Where the symbols take the states:
Z662: γ>Z123, ξ>Z938, π>Z417, χ>Z362, σ>Z93, η>Z797
Z969: γ>Z558, ξ>Z797, π>Z476, χ>Z417, σ>Z867, η>Z816
Z995: γ>Z919, ξ>Z292, π>Z639, χ>Z595, σ>Z311, η>Z669
Z580: γ>Z567, ξ>Z673, π>Z877, χ>Z992, σ>Z639, η>Z646
Z123: γ>Z37, ξ>Z362, π>Z723, χ>Z118, σ>Z813, η>Z417
Z943: γ>Z532, ξ>Z969, π>Z885, χ>Z558, σ>Z463, η>Z652
Z595: γ>Z625, ξ>Z652, π>Z995, χ>Z885, σ>Z343, η>Z477
Z567: γ>Z669, ξ>Z992, π>Z41, χ>Z980, σ>Z209, η>Z877
Z669: γ>Z639, ξ>Z980, π>Z740, χ>Z477, σ>Z673, η>Z41
Z532: γ>Z777, ξ>Z558, π>Z475, χ>Z470, σ>Z986, η>Z885
Z777: γ>Z463, ξ>Z470, π>Z418, χ>Z867, σ>Z969, η>Z475
Z673: γ>Z992, ξ>Z919, π>Z924, χ>Z234, σ>Z477, η>Z193
Z135: γ>Z478, ξ>Z123, π>Z470, χ>Z37, σ>Z205, η>Z558
Z37: γ>Z93, ξ>Z118, π>Z135, χ>Z548, σ>Z938, η>Z723
Z639: γ>Z209, ξ>Z477, π>Z120, χ>Z995, σ>Z992, η>Z740
Z816: γ>Z476, ξ>Z463, π>Z210, χ>Z986, σ>Z532, η>Z343
Z210: γ>Z652, ξ>Z487, π>Z348, χ>Z816, σ>Z475, η>Z311
Z558: γ>Z470, ξ>Z417, π>Z943, χ>Z723, σ>Z866, η>Z476
Z76: γ>Z819, ξ>Z740, π>Z93, χ>Z120, σ>Z877, η>Z37
Z797: γ>Z417, ξ>Z133, π>Z986, χ>Z205, σ>Z135, η>Z463
Z41: γ>Z740, ξ>Z580, π>Z118, χ>Z567, σ>Z193, η>Z362
Z476: γ>Z943, ξ>Z986, π>Z652, χ>Z969, σ>Z777, η>Z210
Z133: γ>Z205, ξ>Z93, π>Z866, χ>Z813, σ>Z123, η>Z867
Z992: γ>Z980, ξ>Z234, π>Z580, χ>Z311, σ>Z995, η>Z924
Z990: γ>Z343, ξ>Z475, π>Z234, χ>Z418, σ>Z652, η>Z919
Z919: γ>Z234, ξ>Z595, π>Z209, χ>Z625, σ>Z348, η>Z639
Z819: γ>Z646, ξ>Z120, π>Z813, χ>Z193, σ>Z41, η>Z93
Z477: γ>Z995, ξ>Z348, π>Z669, χ>Z292, σ>Z234, η>Z567
Z205: γ>Z662, ξ>Z813, π>Z797, χ>Z938, σ>Z37, η>Z866
Z343: γ>Z210, ξ>Z418, π>Z311, χ>Z487, σ>Z885, η>Z234
Z866: γ>Z797, ξ>Z478, π>Z463, χ>Z133, σ>Z723, η>Z777
Z417: γ>Z723, ξ>Z205, π>Z969, χ>Z662, σ>Z478, η>Z986
Z475: γ>Z418, ξ>Z943, π>Z625, χ>Z532, σ>Z816, η>Z595
Z652: γ>Z885, ξ>Z816, π>Z292, χ>Z476, σ>Z418, η>Z348
Z463: γ>Z986, ξ>Z867, π>Z487, χ>Z866, σ>Z558, η>Z418
Z93: γ>Z813, ξ>Z548, π>Z478, χ>Z76, σ>Z362, η>Z135
Z646: γ>Z877, ξ>Z193, π>Z938, χ>Z924, σ>Z740, η>Z813
Z867: γ>Z866, ξ>Z135, π>Z777, χ>Z478, σ>Z417, η>Z532
Z478: γ>Z133, ξ>Z37, π>Z867, χ>Z93, σ>Z662, η>Z470
Z209: γ>Z673, ξ>Z995, π>Z193, χ>Z919, σ>Z980, η>Z120
Z625: γ>Z990, ξ>Z885, π>Z919, χ>Z475, σ>Z210, η>Z995
Z877: γ>Z41, ξ>Z924, π>Z362, χ>Z580, σ>Z120, η>Z938
Z348: γ>Z292, ξ>Z343, π>Z980, χ>Z210, σ>Z625, η>Z992
Z723: γ>Z135, ξ>Z662, π>Z558, χ>Z123, σ>Z133, η>Z969
Z813: γ>Z938, ξ>Z76, π>Z133, χ>Z819, σ>Z118, η>Z478
Z986: γ>Z969, ξ>Z866, π>Z816, χ>Z797, σ>Z470, η>Z487
Z938: γ>Z362, ξ>Z819, π>Z205, χ>Z646, σ>Z548, η>Z133
Z740: γ>Z120, ξ>Z567, π>Z548, χ>Z669, σ>Z924, η>Z118
Z120: γ>Z193, ξ>Z669, π>Z76, χ>Z639, σ>Z580, η>Z548
Z193: γ>Z924, ξ>Z639, π>Z819, χ>Z209, σ>Z567, η>Z76
Z885: γ>Z475, ξ>Z476, π>Z595, χ>Z943, σ>Z487, η>Z292
Z418: γ>Z487, ξ>Z532, π>Z990, χ>Z777, σ>Z476, η>Z625
Z234: γ>Z311, ξ>Z625, π>Z673, χ>Z990, σ>Z292, η>Z209
Z362: γ>Z118, ξ>Z646, π>Z662, χ>Z877, σ>Z76, η>Z205
Z980: γ>Z477, ξ>Z311, π>Z567, χ>Z348, σ>Z919, η>Z580
Z548: γ>Z76, ξ>Z41, π>Z37, χ>Z740, σ>Z646, η>Z123
Z311: γ>Z348, ξ>Z990, π>Z992, χ>Z343, σ>Z595, η>Z673
Z118: γ>Z548, ξ>Z877, π>Z123, χ>Z41, σ>Z819, η>Z662
Z924: γ>Z580, ξ>Z209, π>Z646, χ>Z673, σ>Z669, η>Z819
Z292: γ>Z595, ξ>Z210, π>Z477, χ>Z652, σ>Z990, η>Z980
Z487: γ>Z816, ξ>Z777, π>Z343, χ>Z463, σ>Z943, η>Z990
Z470: γ>Z867, ξ>Z723, π>Z532, χ>Z135, σ>Z797, η>Z943

Here are some states, each with a row of numbers. One shown again gets a slightly different row.
Z37	28,6,-32,21,-28,0,7,37,12,1,10,31,3,21,19
Z990	-31,-9,30,-26,22,-3,-3,-32,-10,-1,-10,-35,1,-28,-12
Z595	-31,-7,33,-21,27,-2,-5,-39,-11,-1,-10,-32,-4,-21,-17
Z123	26,5,-31,19,-30,0,9,42,13,1,9,31,7,18,22
Z348	-25,-4,29,-20,31,2,-11,-43,-11,-2,-10,-28,-6,-14,-22
Z234	-21,-3,26,-13,37,5,-15,-47,-11,-1,-10,-21,-14,-3,-29
Z866	0,-8,-11,-5,-37,-11,21,46,7,3,5,-1,18,-21,39
Z205	23,3,-29,15,-35,-2,14,45,11,1,10,26,10,8,26
Z924	20,13,-8,24,23,12,-20,-32,0,-4,-2,22,-20,40,-33
Z123	27,5,-30,21,-30,-1,9,42,12,0,11,29,5,19,22
Z595	-28,-6,31,-22,27,-1,-7,-38,-12,1,-11,-34,-5,-22,-17
Z969	-13,-11,0,-20,-29,-11,20,39,2,7,5,-14,20,-35,35
Z924	20,12,-6,24,24,11,-19,-30,-1,-6,-3,22,-20,37,-31
Z476	-28,-11,20,-30,-12,-10,15,13,-5,5,-3,-32,15,-42,23
Z924	20,13,-7,24,27,12,-18,-33,0,-6,-2,22,-19,39,-31
Z797	3,-6,-15,-3,-37,-7,20,49,9,5,7,6,17,-19,37
Z938	32,10,-31,28,-18,5,1,27,11,-1,11,39,-3,33,8
Z193	22,14,-11,25,22,11,-18,-27,2,-5,-1,24,-19,41,-28
Z477	-8,2,19,-1,38,7,-18,-50,-9,-4,-7,-12,-14,8,-35
Z76	34,12,-30,32,-4,8,-8,6,8,-3,6,38,-10,40,-8
Z418	-33,-13,27,-31,1,-10,8,-2,-8,4,-5,-37,12,-41,12
Z673	-1,8,9,7,37,10,-20,-49,-7,-4,-7,-1,-19,21,-36
Z417	7,-6,-18,-1,-36,-7,20,48,7,5,9,7,17,-12,37
Z133	19,1,-25,11,-36,-3,14,48,11,4,11,20,13,4,29

The symbols that take the first to the second take the third to the fourth, perhaps in another order. What is the fourth?
Answer with the state's name.
-31,-11,33,-26,21,-2,-4,-30,-10,0,-9,-35,1,-28,-12
: -36,-14,29,-32,4,-8,6,-7,-9,2,-7,-38,10,-42,8
:: -11,-10,-2,-17,-31,-10,19,40,5,4,4,-13,20,-32,35
: Z417

-9,4,19,-2,37,8,-18,-49,-9,-5,-9,-11,-17,9,-34
: -34,-9,34,-28,16,-6,-3,-27,-12,0,-9,-39,2,-33,-8
:: -31,-9,32,-23,23,-2,-7,-33,-11,0,-10,-34,-1,-26,-17
: Z476

-13,-10,1,-19,-31,-11,19,38,1,7,3,-13,20,-34,35
: 11,-3,-20,1,-38,-6,18,51,9,4,8,12,17,-9,35
:: 33,12,-29,32,-5,10,-8,5,9,-3,7,40,-9,41,-7
: Z193

-30,-13,22,-32,-8,-11,12,9,-6,5,-4,-36,14,-45,20
: -5,-8,-8,-10,-35,-10,21,46,5,6,6,-4,19,-25,37
:: 28,13,-20,30,11,12,-13,-13,3,-5,4,33,-16,43,-23
: Z673

-11,-9,-2,-18,-33,-11,18,40,4,5,3,-12,20,-32,35
: 1,-8,-11,-7,-36,-8,21,48,7,5,5,-1,19,-20,38
:: -11,-12,-1,-18,-34,-10,21,42,4,2,4,-11,21,-32,35
: Z866

5,8,9,10,36,11,-21,-44,-4,-6,-5,5,-21,24,-38
: 16,11,-4,22,27,12,-20,-36,-1,-4,-2,18,-21,37,-34
:: -1,-5,-13,-8,-36,-10,21,47,6,6,7,0,20,-22,37
: Z969

30,12,-19,31,13,10,-14,-14,3,-5,5,33,-14,43,-22
: 35,11,-32,29,-11,7,-3,17,10,-3,9,38,-7,37,0
:: 32,9,-34,26,-19,3,5,32,11,-2,9,37,0,30,10
: Z133

-24,-4,28,-15,34,3,-14,-47,-10,-1,-9,-26,-12,-8,-28
: -16,1,25,-10,35,6,-16,-49,-12,-3,-10,-18,-13,0,-32
:: -30,-14,24,-30,-7,-9,13,9,-7,3,-6,-34,16,-44,17
: Z418

-25,-7,31,-22,28,-1,-10,-40,-12,-1,-11,-30,-6,-18,-21
: -33,-13,29,-29,7,-7,4,-12,-10,2,-6,-39,8,-39,5
:: -10,3,20,-1,38,8,-16,-49,-10,-4,-10,-11,-17,7,-35
: Z595

32,8,-33,26,-22,2,3,28,13,0,9,36,1,29,9
: 33,11,-31,31,-14,7,-2,18,9,-2,9,37,-5,37,1
:: 22,-1,-26,9,-35,-3,14,47,12,3,8,22,10,6,29
: Z123

16,11,-4,22,27,13,-17,-35,0,-6,-1,19,-19,37,-35
: 7,11,3,18,31,11,-22,-40,-4,-4,-3,12,-20,34,-37
:: -20,-13,8,-25,-23,-12,20,31,-1,5,0,-22,20,-40,31
: Z969

-11,-11,-2,-16,-32,-10,20,39,4,5,6,-11,21,-31,36
: -26,-13,17,-28,-14,-12,15,17,-4,5,-2,-31,18,-42,26
:: 34,13,-28,31,-8,8,-6,14,8,-2,7,38,-7,41,-5
: Z37

0,7,11,7,35,9,-20,-46,-6,-5,-6,1,-18,20,-38
: -9,2,19,-1,38,5,-17,-49,-8,-5,-9,-11,-16,9,-34
:: 10,11,3,19,32,10,-20,-42,-3,-5,-2,10,-20,32,-36
: Z673

-34,-13,30,-32,8,-6,5,-12,-9,4,-7,-38,8,-38,4
: -30,-7,33,-26,24,-2,-5,-35,-13,1,-11,-34,-2,-25,-14
:: -17,1,25,-7,36,6,-15,-47,-11,-3,-9,-19,-13,-2,-31
: Z673

-23,-3,28,-13,33,1,-12,-47,-12,-2,-9,-23,-9,-10,-27
: -19,0,27,-12,35,4,-13,-49,-11,-3,-10,-23,-13,-6,-29
:: -31,-8,33,-24,25,-4,-4,-33,-12,-1,-9,-33,-4,-25,-16
: Z595

-26,-6,31,-20,28,0,-10,-40,-11,0,-12,-31,-6,-19,-21
: -35,-10,32,-30,12,-6,3,-16,-10,2,-9,-37,7,-38,3
:: -8,3,19,1,38,9,-20,-49,-7,-4,-8,-7,-17,13,-37
: Z348

30,15,-20,31,8,11,-13,-8,6,-5,4,34,-16,43,-17
: 35,12,-33,31,-10,7,-2,16,9,-3,8,37,-6,38,-1
:: -30,-9,32,-29,18,-5,-2,-25,-10,1,-10,-38,3,-33,-5
: Z348

